Here is a tiny trained network, its code and every weight. The questions are about switching its units off for an input and a target symbol, where a switched-off unit gives its printed mean instead of its output.

import numpy as np


def w(rows, s, z=0):
    codes = np.array(rows[::2]) - 128.0
    scale = np.full(codes.shape[1], s)
    scale[-1] = z or s
    return codes * scale


def norm(h):
    return h / np.sqrt((h * h).mean(-1, keepdims=True) + 1e-5)


def f(y):
    return np.maximum(y, 0)


def softmax(a):
    e = np.exp(a - a.max(-1, keepdims=True))
    return e / e.sum(-1, keepdims=True)


def log_softmax(a):
    a = a - a.max(-1, keepdims=True)
    return a - np.log(np.exp(a).sum(-1, keepdims=True))


def net(x, mask):
    ids = ['αβγδζηθλμξπστφψω'.index(c) for c in x.split()]
    T = len(ids)
    res = E[ids] + P[:T]
    r = norm(res)
    for j in range(2):
        rows = slice(4 * j, 4 * j + 4)
        q, k, v = (r @ M[0][rows].T for M in (Q, K, V))
        z = softmax(np.where(np.tri(T) > 0, q @ k.T / 4**0.5, -1e9)) @ v
        o = O[0][rows]
        res = res + np.where(mask[j], z, o[:, -1]) @ o[:, :-1]
    y = f(norm(res) @ A[0][:, :-1].T + A[0][:, -1])
    res = res + np.where(mask[2:18], y, B[0][:, -1]) @ B[0][:, :-1]
    return log_softmax(norm(res)[-1] @ U[:, :-1].T + U[:, -1])


Q, K, V, O, A, B = {}, {}, {}, {}, {}, {}
E = w([
[169,142,128],'α',
[139,140,143],'β',
[48,138,108],'γ',
[82,161,205],'δ',
[218,114,174],'ζ',
[139,141,142],'η',
[163,137,141],'θ',
[138,139,146],'λ',
[53,56,61],'μ',
[141,147,133],'ξ',
[141,136,148],'π',
[220,114,182],'σ',
[190,107,193],'τ',
[138,139,147],'φ',
[8,80,97],'ψ',
[133,136,155],'ω',
],0.016)
P = w([
[140,49,251],'0',
[123,185,69],'1',
[114,73,224],'2',
[114,171,71],'3',
[123,87,199],'4',
[110,168,72],'5',
],0.014)
Q[0] = w([
[251,116,171],'head 1',
[232,135,173],'head 1',
[77,143,113],'head 1',
[128,176,161],'head 1',
[129,213,115],'head 2',
[140,88,163],'head 2',
[138,74,128],'head 2',
[85,142,115],'head 2',
],0.024)
K[0] = w([
[255,168,178],'head 1',
[219,157,186],'head 1',
[75,110,126],'head 1',
[81,138,204],'head 1',
[86,143,77],'head 2',
[127,107,165],'head 2',
[160,109,141],'head 2',
[129,173,159],'head 2',
],0.022)
V[0] = w([
[198,186,182],'head 1',
[151,8,101],'head 1',
[130,96,120],'head 1',
[106,82,107],'head 1',
[149,98,136],'head 2',
[92,122,95],'head 2',
[112,191,125],'head 2',
[110,65,95],'head 2',
],0.015)
O[0] = w([
[171,254,192,143],'head 1',
[179,49,129,93],'head 1',
[141,103,123,122],'head 1',
[129,72,103,129],'head 1',
[137,81,129,99],'head 2',
[176,183,118,73],'head 2',
[105,197,129,194],'head 2',
[209,124,118,2],'head 2',
],0.014,0.0029)
A[0] = w([
[69,142,112,128],'neuron 1',
[131,4,131,147],'neuron 2',
[149,73,169,3],'neuron 3',
[172,123,186,181],'neuron 4',
[83,119,131,112],'neuron 5',
[92,226,88,96],'neuron 6',
[95,132,112,168],'neuron 7',
[114,121,31,105],'neuron 8',
[195,154,124,67],'neuron 9',
[102,178,72,200],'neuron 10',
[143,115,99,98],'neuron 11',
[141,169,36,12],'neuron 12',
[167,97,170,68],'neuron 13',
[201,95,144,122],'neuron 14',
[196,90,180,61],'neuron 15',
[67,110,65,108],'neuron 16',
],0.024,0.0061)
B[0] = w([
[192,174,143,188],'neuron 1',
[1,169,217,250],'neuron 2',
[85,57,97,169],'neuron 3',
[84,127,69,220],'neuron 4',
[153,116,115,168],'neuron 5',
[146,57,187,231],'neuron 6',
[167,164,135,174],'neuron 7',
[170,169,32,188],'neuron 8',
[154,159,73,144],'neuron 9',
[93,135,41,210],'neuron 10',
[144,164,129,138],'neuron 11',
[134,30,181,151],'neuron 12',
[123,113,193,173],'neuron 13',
[49,150,120,169],'neuron 14',
[101,155,218,187],'neuron 15',
[207,149,87,206],'neuron 16',
],0.046,0.012)
U = w([
[156,105,156,76],'α',
[108,80,76,61],'β',
[159,92,155,79],'γ',
[73,65,38,41],'δ',
[171,88,118,254],'ζ',
[165,224,48,62],'η',
[154,99,154,59],'θ',
[148,103,141,76],'λ',
[147,104,151,88],'μ',
[200,214,236,95],'ξ',
[168,101,127,216],'π',
[14,100,194,167],'σ',
[252,134,24,161],'τ',
[155,110,146,78],'φ',
[74,242,107,173],'ψ',
[175,116,175,122],'ω',
],0.017,0.0076)

Each question gives the input, a string of symbols that net reads in full, and the target symbol t.
The units are the heads (4 rows each of Q, K, V and O) and the neurons (one row each of A and B). Each row of codes is followed by its name. A weight is (code - 128) times the scale printed after its matrix; where a second scale follows, it is the last column's (O, A, B and U).
mask holds one flag per unit, heads first, then neurons. A switched-off unit (its flag False) gives its mean, the last column of its rows in O or B, instead of its output. The means were averaged over made-up inputs and are rounded, as every weight is.
A unit's drop is (log p(t) with every unit on - log p(t) with that unit switched off) / (log p(t) with every unit on - log p(t) with every unit switched off).
The circuit of an input: a set's keep is (log p(t) with only the set's units on - log p(t) with every unit switched off) / (log p(t) with every unit on - log p(t) with every unit switched off). Starting from the 12 units with the biggest drops (on a tie, the unit counted first), units are removed one at a time, each time the one whose removal leaves the highest keep (on an exact tie, the one counted first), for as long as the keep stays at least 0.8.
circuit, biggest first: the units of the circuit, biggest drop first
unit that matters most: the unit with the biggest drop
k most important neurons: the k neurons with the biggest drops, biggest first
heads that matter: for each layer, one digit per head in row order, 1 if its drop is at least 0.15 and else 0, layers parted by /
drop of u: that unit's drop, to one decimal
input δ δ γ δ γ, target ψ: 3 most important neurons -> neuron 2; neuron 6; neuron 16
input δ τ γ τ, target τ: circuit, biggest first -> neuron 2
input μ μ ω γ β π, target τ: heads that matter -> 11
input γ δ δ, target ψ: 4 most important neurons -> neuron 6; neuron 16; neuron 8; neuron 2
input γ δ ψ ξ, target η: circuit, biggest first -> head 2; neuron 2
input δ ξ β ψ, target η: 3 most important neurons -> neuron 16; neuron 2; neuron 8
input γ δ μ β δ, target ψ: circuit, biggest first -> neuron 16; neuron 3; neuron 2; neuron 12
input σ γ ξ δ σ γ, target τ: heads that matter -> 00
input ψ ζ σ δ δ δ, target η: circuit, biggest first -> head 1; head 2; neuron 16
input δ μ γ δ δ ω, target τ: circuit, biggest first -> head 1; neuron 16
input δ δ α γ δ ζ, target τ: 3 most important neurons -> neuron 2; neuron 9; neuron 15
input σ σ ζ δ, target ξ: 2 most important neurons -> neuron 6; neuron 4
input β σ σ, target ψ: 3 most important neurons -> neuron 6; neuron 4; neuron 2
input ζ μ ω τ τ, target ψ: circuit, biggest first -> neuron 6
input δ ζ ζ, target ψ: 3 most important neurons -> neuron 6; neuron 4; neuron 2
input δ μ θ σ μ μ, target ψ: 4 most important neurons -> neuron 2; neuron 8; neuron 16; neuron 6
input δ τ δ σ, target δ: 2 most important neurons -> neuron 1; neuron 15
input ω σ δ δ δ, target ξ: 2 most important neurons -> neuron 10; neuron 3
input μ ψ π δ, target η: 2 most important neurons -> neuron 2; neuron 6
input σ δ ψ β, target η: unit that matters most -> head 1
input ω γ δ δ π σ, target τ: 2 most important neurons -> neuron 2; neuron 9
input δ σ δ γ γ, target ψ: drop of neuron 4 -> -0.1
input γ ω ω η γ λ, target τ: drop of neuron 2 -> 0.0
input ζ ζ β σ, target δ: drop of neuron 2 -> 1.0
